[[ 53.6  -6.5]
 [-36.6 -28.6]
 [-25.8 -31.7]
 [-11.7  11.4]
 [ -2.6  -2.5]
 [-53.9 -49.0]
 [ 15.3 -58.5]
 [-10.2   6.3]
 [-35.7 -51.9]]
->
[[ 15.3 -58.5]
 [-35.7 -51.9]
 [-53.9 -49.0]
 [-25.8 -31.7]
 [-36.6 -28.6]
 [ 53.6  -6.5]
 [ -2.6  -2.5]
 [-10.2   6.3]
 [-11.7  11.4]]

[[ -0.2  56.5  27.8  11.5  23.3  17.5   4.9  20.1 -34.3  23.3  -4.3  33.5]
 [ 27.6  34.0 -18.9   4.4  27.4  -7.0  10.9 -25.6 -35.2  26.6   8.8  -1.7]
 [ -3.0  17.3  39.2 -12.0 -13.4   1.9 -19.0   9.3  -6.0 -17.4  19.8  48.1]
 [ -4.2  -2.8  24.8 -13.4 -28.0   0.1  -9.5  19.7 -21.9  -9.5  28.0  11.6]
 [ 31.1   3.2  23.1 -11.1  14.4  -8.5 -10.8  37.0 -51.8  19.5  -6.9 -11.5]
 [ -9.1  52.7  31.4   3.2  11.1  -9.9  16.3   2.8 -34.1  10.4  11.0  50.1]]
->
[[ -4.2  -2.8  24.8 -13.4 -28.0   0.1  -9.5  19.7 -21.9  -9.5  28.0  11.6]
 [ 31.1   3.2  23.1 -11.1  14.4  -8.5 -10.8  37.0 -51.8  19.5  -6.9 -11.5]
 [ -3.0  17.3  39.2 -12.0 -13.4   1.9 -19.0   9.3  -6.0 -17.4  19.8  48.1]
 [ 27.6  34.0 -18.9   4.4  27.4  -7.0  10.9 -25.6 -35.2  26.6   8.8  -1.7]
 [ -9.1  52.7  31.4   3.2  11.1  -9.9  16.3   2.8 -34.1  10.4  11.0  50.1]
 [ -0.2  56.5  27.8  11.5  23.3  17.5   4.9  20.1 -34.3  23.3  -4.3  33.5]]

[[-21.2 -41.0   8.1  -7.0 -24.9  21.2 -33.7 -37.4  -8.2   0.7   4.4   1.6
  -34.5]
 [-20.6 -46.8  -8.1  33.5 -21.9  25.7 -65.8 -36.8 -10.9 -12.3 -22.9  12.9
   34.2]]
->
[[-20.6 -46.8  -8.1  33.5 -21.9  25.7 -65.8 -36.8 -10.9 -12.3 -22.9  12.9
   34.2]
 [-21.2 -41.0   8.1  -7.0 -24.9  21.2 -33.7 -37.4  -8.2   0.7   4.4   1.6
  -34.5]]

[[ 31.3 -20.3  20.1 -26.7  17.6  62.9  24.8 -48.8]
 [ 10.7  17.3 -76.7  16.6  28.3 -14.5 -18.3  37.4]
 [ 12.4 -61.9 -31.4  75.2  43.7 -29.0  67.5  79.7]
 [ -0.8 -15.1 -13.5 -26.0 -33.0  75.4  19.1 -46.9]
 [ 70.7   1.6   6.5 -48.5  71.8 -38.9 -13.7 -28.1]]
->
[[ 12.4 -61.9 -31.4  75.2  43.7 -29.0  67.5  79.7]
 [ 31.3 -20.3  20.1 -26.7  17.6  62.9  24.8 -48.8]
 [ -0.8 -15.1 -13.5 -26.0 -33.0  75.4  19.1 -46.9]
 [ 70.7   1.6   6.5 -48.5  71.8 -38.9 -13.7 -28.1]
 [ 10.7  17.3 -76.7  16.6  28.3 -14.5 -18.3  37.4]]

[[ 15.4  -2.7   1.3  10.3  15.7 -21.9  14.3  -3.2 -10.1  -8.8  -0.1  -3.8
   -8.6 -29.0  -4.2]
 [ 24.3 -16.2  -1.3   2.5  20.9 -41.2  41.1   4.5 -61.0  -1.1   3.6  -4.5
  -45.5 -36.2   6.9]
 [ 29.7  -8.2  -4.7   7.9  11.0 -68.7  27.5   3.1 -65.6  10.7  13.7  -9.6
  -59.4 -36.5   3.2]
 [ 18.9   6.8 -20.7  -1.1   6.4 -40.6  34.9  14.0   9.5 -15.4 -24.9 -20.3
   -5.5 -30.6  25.3]
 [ 33.8  38.3 -33.0  50.5 -30.5 -70.6   2.6  57.0 -21.4  11.2  -2.2 -58.1
  -32.6  -9.5  20.7]]
->
[[ 24.3 -16.2  -1.3   2.5  20.9 -41.2  41.1   4.5 -61.0  -1.1   3.6  -4.5
  -45.5 -36.2   6.9]
 [ 29.7  -8.2  -4.7   7.9  11.0 -68.7  27.5   3.1 -65.6  10.7  13.7  -9.6
  -59.4 -36.5   3.2]
 [ 15.4  -2.7   1.3  10.3  15.7 -21.9  14.3  -3.2 -10.1  -8.8  -0.1  -3.8
   -8.6 -29.0  -4.2]
 [ 18.9   6.8 -20.7  -1.1   6.4 -40.6  34.9  14.0   9.5 -15.4 -24.9 -20.3
   -5.5 -30.6  25.3]
 [ 33.8  38.3 -33.0  50.5 -30.5 -70.6   2.6  57.0 -21.4  11.2  -2.2 -58.1
  -32.6  -9.5  20.7]]

[[ 19.4 -16.3  11.3 -11.8]
 [-72.9 -14.8  58.9  26.7]
 [  0.8  -4.8  13.7 -27.6]
 [  0.4 -23.1  -8.7 -11.0]]
->
[[  0.4 -23.1  -8.7 -11.0]
 [ 19.4 -16.3  11.3 -11.8]
 [-72.9 -14.8  58.9  26.7]
 [  0.8  -4.8  13.7 -27.6]]

[[-31.9  -0.1  43.7 -16.1 -69.9  51.9  32.6 -50.2  20.2 -17.7  -8.8 -39.6]
 [ 21.7 -25.5  24.5   8.5 -52.7  26.9   4.5   5.5   4.6 -58.0 -23.2  15.2]
 [ 33.3 -33.0  23.3  28.6 -44.2  -6.0   5.7   1.1   5.5 -34.0 -32.2  40.4]
 [-34.6 -29.2  -1.6 -31.0 -10.8  57.3   5.3 -18.7 -36.2 -59.3  -2.9 -10.6]
 [ 15.0 -16.5  16.3   5.9  -9.3  48.1   6.1  16.7 -19.3  16.3  47.0  38.1]
 [  8.7  44.8  50.9  33.5 -12.0 -16.6  15.6  23.5 -26.0  49.4  27.6  -5.2]
 [ 28.8 -22.4  27.9  24.6  -9.5  46.7 -19.7 -12.6  44.3 -24.5   1.5  -3.0]]
->
[[ 33.3 -33.0  23.3  28.6 -44.2  -6.0   5.7   1.1   5.5 -34.0 -32.2  40.4]
 [-34.6 -29.2  -1.6 -31.0 -10.8  57.3   5.3 -18.7 -36.2 -59.3  -2.9 -10.6]
 [ 21.7 -25.5  24.5   8.5 -52.7  26.9   4.5   5.5   4.6 -58.0 -23.2  15.2]
 [ 28.8 -22.4  27.9  24.6  -9.5  46.7 -19.7 -12.6  44.3 -24.5   1.5  -3.0]
 [ 15.0 -16.5  16.3   5.9  -9.3  48.1   6.1  16.7 -19.3  16.3  47.0  38.1]
 [-31.9  -0.1  43.7 -16.1 -69.9  51.9  32.6 -50.2  20.2 -17.7  -8.8 -39.6]
 [  8.7  44.8  50.9  33.5 -12.0 -16.6  15.6  23.5 -26.0  49.4  27.6  -5.2]]

[[-12.2 -26.7 -28.6  12.1   9.2  -1.5  10.1  16.6   0.1  22.3]
 [ -4.8   1.4 -25.1  19.7  11.4  -1.0  10.9 -31.4  15.2  16.5]
 [ -3.0 -10.9 -36.5  58.3  -2.2  12.3  56.0  79.3 -14.1  72.5]
 [ 15.2  22.3  -4.9   0.9   4.1  12.2  16.3 -49.9  -6.9 -23.1]
 [-11.5  30.3 -30.9  -4.9  -1.6  -3.9  29.6 -14.0  -6.7  -1.5]
 [ -1.0 -16.2 -34.3  22.5   4.5  -7.2  36.4  14.9 -18.6  23.5]]
->
[[-12.2 -26.7 -28.6  12.1   9.2  -1.5  10.1  16.6   0.1  22.3]
 [ -1.0 -16.2 -34.3  22.5   4.5  -7.2  36.4  14.9 -18.6  23.5]
 [ -3.0 -10.9 -36.5  58.3  -2.2  12.3  56.0  79.3 -14.1  72.5]
 [ -4.8   1.4 -25.1  19.7  11.4  -1.0  10.9 -31.4  15.2  16.5]
 [ 15.2  22.3  -4.9   0.9   4.1  12.2  16.3 -49.9  -6.9 -23.1]
 [-11.5  30.3 -30.9  -4.9  -1.6  -3.9  29.6 -14.0  -6.7  -1.5]]
